Below are the code and all the weights of a small trained network. Each question names an input and a class and asks about switching units off, where a switched-off unit gives its printed mean instead of its output.

import numpy as np


def w(rows, s, z=0):
    codes = np.array(rows[::2]) - 128.0
    scale = np.full(codes.shape[1], s)
    scale[-1] = z or s
    return codes * scale


def f(y):
    return np.maximum(y, 0)


def log_softmax(a):
    a = a - a.max(-1, keepdims=True)
    return a - np.log(np.exp(a).sum(-1, keepdims=True))


def net(x, mask):
    res = np.array(x, float).reshape(1, 7) / 4 @ E
    y = f(res @ A[0][:, :-1].T + A[0][:, -1])
    res = res + np.where(mask, y, B[0][:, -1]) @ B[0][:, :-1]
    return log_softmax(res[-1] @ U[:, :-1].T + U[:, -1])


A, B = {}, {}
E = w([
[68,136,147,68,85,214,6,137,120,212,149,119],'x0',
[134,117,120,123,100,130,133,139,112,119,133,135],'x1',
[110,120,218,169,107,186,201,196,182,164,110,155],'x2',
[126,166,110,203,130,103,57,196,114,111,72,75],'x3',
[99,3,181,114,109,59,95,142,169,142,177,91],'x4',
[150,132,163,136,144,109,163,131,25,180,127,90],'x5',
[175,106,197,52,187,152,82,182,145,105,132,137],'x6',
],0.011)
A[0] = w([
[157,91,211,111,81,54,115,170,173,139,148,86,141],'N0',
[188,108,94,101,146,76,78,56,34,146,109,124,163],'N1',
[25,132,91,125,66,33,166,112,136,164,120,114,60],'N2',
[107,136,107,184,148,92,66,178,127,96,33,93,194],'N3',
[47,139,75,167,105,86,109,31,80,97,158,129,123],'N4',
[183,97,157,182,147,98,201,138,154,71,104,149,4],'N5',
[91,124,171,207,90,152,197,157,154,171,95,167,124],'N6',
[149,156,95,96,168,57,172,130,120,67,113,139,51],'N7',
[143,157,217,147,143,137,182,157,87,188,135,84,117],'N8',
[178,180,90,121,158,205,186,151,101,106,31,169,65],'N9',
[135,127,137,49,146,129,203,4,153,153,200,202,182],'N10',
[106,154,98,129,113,138,84,116,254,46,120,189,110],'N11',
[195,138,144,35,178,118,73,138,114,37,142,104,81],'N12',
[123,148,96,111,144,214,96,112,96,138,80,171,127],'N13',
[179,108,235,107,158,137,129,206,128,124,84,219,72],'N14',
],0.0083,0.0022)
B[0] = w([
[88,119,69,119,200,63,123,50,136,141,112,152,222],'N0',
[70,130,202,121,54,114,186,135,175,35,159,95,251],'N1',
[103,153,98,174,192,124,139,123,172,191,108,191,203],'N2',
[182,32,123,189,97,172,65,193,92,98,88,98,242],'N3',
[128,204,114,127,119,168,187,141,202,161,98,116,238],'N4',
[67,97,110,26,142,183,85,179,74,199,179,104,224],'N5',
[162,172,79,101,97,154,134,109,232,89,123,56,225],'N6',
[113,98,99,2,96,198,81,138,76,178,172,75,216],'N7',
[81,149,214,115,89,107,214,138,120,79,200,106,204],'N8',
[88,73,142,122,156,33,117,27,120,161,52,184,235],'N9',
[251,105,155,207,136,158,66,126,68,120,102,95,249],'N10',
[35,173,235,147,153,118,171,140,32,48,182,160,224],'N11',
[167,242,33,156,76,102,178,189,211,175,100,176,226],'N12',
[93,48,70,56,122,71,95,99,87,111,101,147,199],'N13',
[181,176,89,136,150,124,152,148,178,145,80,112,213],'N14',
],0.0075,0.011)
U = w([
[109,166,141,90,109,151,148,121,182,86,123,117,254],'0',
[49,112,126,30,124,213,69,146,98,216,159,126,91],'1',
[85,59,119,127,174,19,121,61,131,146,97,184,73],'2',
[141,235,86,151,141,133,160,156,168,171,112,164,42],'3',
[60,160,245,143,122,98,170,151,73,49,175,154,108],'4',
[191,69,149,197,133,172,93,131,87,103,115,124,123],'5',
],0.012,0.0051)

Each question gives the input, the list of numbers given to net, and the class t.
The units are the neurons (one row each of A and B). Each row of codes is followed by its name. A weight is (code - 128) times the scale printed after its matrix; where a second scale follows, it is the last column's (A, B and U).
mask holds one flag per neuron, in row order. A switched-off neuron (its flag False) gives its mean, the last column of its row in B, instead of its output. The means were averaged over made-up inputs and are rounded, as every weight is.
A unit's drop is (log p(t) with every unit on - log p(t) with that unit switched off) / (log p(t) with every unit on - log p(t) with every unit switched off).
The circuit of an input: a set's keep is (log p(t) with only the set's units on - log p(t) with every unit switched off) / (log p(t) with every unit on - log p(t) with every unit switched off). Starting from the 12 units with the biggest drops (on a tie, the unit counted first), units are removed one at a time, each time the one whose removal leaves the highest keep (on an exact tie, the one counted first), for as long as the keep stays at least 0.8.
units of the circuit, in order: the units of the circuit, biggest drop first
unit that matters most: the unit with the biggest drop
top k neurons: the k neurons with the biggest drops, biggest first
drop when u is switched off: that unit's drop, to one decimal
input [-8,4,-8,-4,0,4,-7], class 0: units of the circuit, in order -> [N1, N4]
input [3,-1,-2,-4,-7,-5,-5], class 2: unit that matters most -> N13
input [-7,0,4,1,-2,-7,-7], class 1: units of the circuit, in order -> [N5, N7]
input [3,-7,-5,-7,5,5,2], class 5: top 2 neurons -> [N10, N11]
input [4,-4,-1,-8,1,-7,0], class 5: top 2 neurons -> [N10, N1]
input [-6,-7,3,0,0,5,7], class 3: top 3 neurons -> [N14, N12, N1]
input [6,1,-1,8,3,-5,4], class 5: top 3 neurons -> [N3, N5, N7]
input [4,-4,8,7,3,4,8], class 0: top 2 neurons -> [N8, N14]
input [3,2,7,-3,4,6,6], class 0: units of the circuit, in order -> [N14, N11, N8]
input [-8,1,-4,-6,0,-2,-1], class 1: top 2 neurons -> [N7, N5]
input [1,-6,7,-6,-8,0,7], class 2: top 2 neurons -> [N9, N13]
input [-7,0,7,-2,7,7,3], class 0: top 3 neurons -> [N6, N14, N8]
input [-6,-7,8,0,-5,8,-5], class 0: units of the circuit, in order -> [N6, N8]
input [-1,-1,-4,0,-2,-5,-3], class 4: unit that matters most -> N11
input [-2,-2,7,-1,-5,1,-3], class 0: top 3 neurons -> [N6, N12, N8]
input [-7,6,7,0,-2,8,8], class 3: top 2 neurons -> [N14, N1]
input [-5,3,3,-2,4,1,-5], class 1: top 2 neurons -> [N5, N12]
input [-5,-3,-8,6,-6,3,5], class 0: units of the circuit, in order -> [N1, N7]
input [-6,4,-8,4,-6,8,4], class 0: units of the circuit, in order -> [N1, N12, N7]
input [4,4,5,7,-2,8,-5], class 4: unit that matters most -> N8
input [-1,8,-5,2,-8,-5,-1], class 2: drop when N9 is switched off -> 0.8
